Here is a tiny trained network, its code and every weight. The questions are about switching its units off for an input and a class, where a switched-off unit gives its printed mean instead of its output.

import numpy as np


def w(rows, s, z=0):
    codes = np.array(rows[::2]) - 128.0
    scale = np.full(codes.shape[1], s)
    scale[-1] = z or s
    return codes * scale


def norm(h):
    return h / np.sqrt((h * h).mean(-1, keepdims=True) + 1e-5)


def f(y):
    return y / 2 * (1 + np.tanh(0.7978845608 * (y + 0.044715 * y**3)))


def log_softmax(a):
    a = a - a.max(-1, keepdims=True)
    return a - np.log(np.exp(a).sum(-1, keepdims=True))


def net(x, mask):
    res = np.array(x, float).reshape(1, 3) / 4 @ E
    u = 0
    for l in range(2):
        y = f(norm(res) @ A[l][:, :-1].T + A[l][:, -1])
        res = res + np.where(mask[u : u + 4], y, B[l][:, -1]) @ B[l][:, :-1]
        u += 4
    return log_softmax(norm(res)[-1] @ U[:, :-1].T + U[:, -1])


A, B = {}, {}
E = w([
[59,180,22],'x0',
[106,12,125],'x1',
[3,154,230],'x2',
],0.0027)
A[0] = w([
[81,141,179,38],'L0N0',
[151,27,167,6],'L0N1',
[226,128,255,4],'L0N2',
[188,171,166,119],'L0N3',
],0.0078,0.0026)
B[0] = w([
[178,58,160,139],'L0N0',
[103,124,2,193],'L0N1',
[66,207,7,253],'L0N2',
[80,125,121,171],'L0N3',
],0.0064,0.002)
A[1] = w([
[245,73,107,146],'L1N0',
[116,29,54,142],'L1N1',
[136,67,82,158],'L1N2',
[254,102,106,254],'L1N3',
],0.0066,0.003)
B[1] = w([
[106,184,255,165],'L1N0',
[37,190,78,253],'L1N1',
[73,142,118,198],'L1N2',
[94,108,252,220],'L1N3',
],0.0071,0.0027)
U = w([
[33,225,51,234],'0',
[53,211,124,254],'1',
[68,124,255,254],'2',
[127,116,95,128],'3',
[178,97,113,2],'4',
[197,30,112,2],'5',
],0.0078,0.005)

Each question gives the input, the list of numbers given to net, and the class t.
The units are the neurons (one row each of A and B). Each row of codes is followed by its name. A weight is (code - 128) times the scale printed after its matrix; where a second scale follows, it is the last column's (A, B and U).
mask holds one flag per neuron, layer by layer. A switched-off neuron (its flag False) gives its mean, the last column of its row in B, instead of its output. The means were averaged over made-up inputs and are rounded, as every weight is.
A unit's drop is (log p(t) with every unit on - log p(t) with that unit switched off) / (log p(t) with every unit on - log p(t) with every unit switched off).
The circuit of an input: a set's keep is (log p(t) with only the set's units on - log p(t) with every unit switched off) / (log p(t) with every unit on - log p(t) with every unit switched off). Starting from all 8 units, units are removed one at a time, each time the one whose removal leaves the highest keep (on an exact tie, the one counted first), for as long as the keep stays at least 0.8.
units of the circuit, in order: the units of the circuit, biggest drop first
k most important neurons: the k neurons with the biggest drops, biggest first
top k neurons in layer l: the k neurons of layer l with the biggest drops, biggest first
drop when u is switched off: that unit's drop, to one decimal
input [-5,3,-2], class 0: top neuron in layer 0 => L0N2
input [-8,8,8], class 0: units of the circuit, in order => L0N1, L0N2, L1N3
input [-6,-4,4], class 0: 3 most important neurons => L0N2, L1N3, L1N0
input [-4,-1,-6], class 2: 2 most important neurons => L1N3, L1N0
input [4,0,-6], class 2: units of the circuit, in order => L0N2, L1N3
input [0,-2,0], class 3: 2 most important neurons => L1N3, L1N1
input [5,-3,-7], class 2: units of the circuit, in order => L0N2, L1N3, L0N1
input [-5,0,-7], class 2: 2 most important neurons => L1N3, L1N0
input [-7,5,7], class 0: 3 most important neurons => L0N1, L0N2, L1N3
input [-1,3,-4], class 2: 2 most important neurons => L0N2, L1N3
input [-8,1,7], class 0: 2 most important neurons => L0N2, L1N3
input [-8,7,-3], class 0: 2 most important neurons => L0N1, L0N2
input [-7,7,-6], class 0: top 2 neurons in layer 0 => L0N1, L0N2
input [-8,-5,0], class 0: units of the circuit, in order => L0N2
input [-7,-7,2], class 0: drop when L0N2 is switched off => 1.8
input [2,-5,-8], class 2: drop when L1N3 is switched off => 0.2
input [1,-2,1], class 3: drop when L1N0 is switched off => 0.6
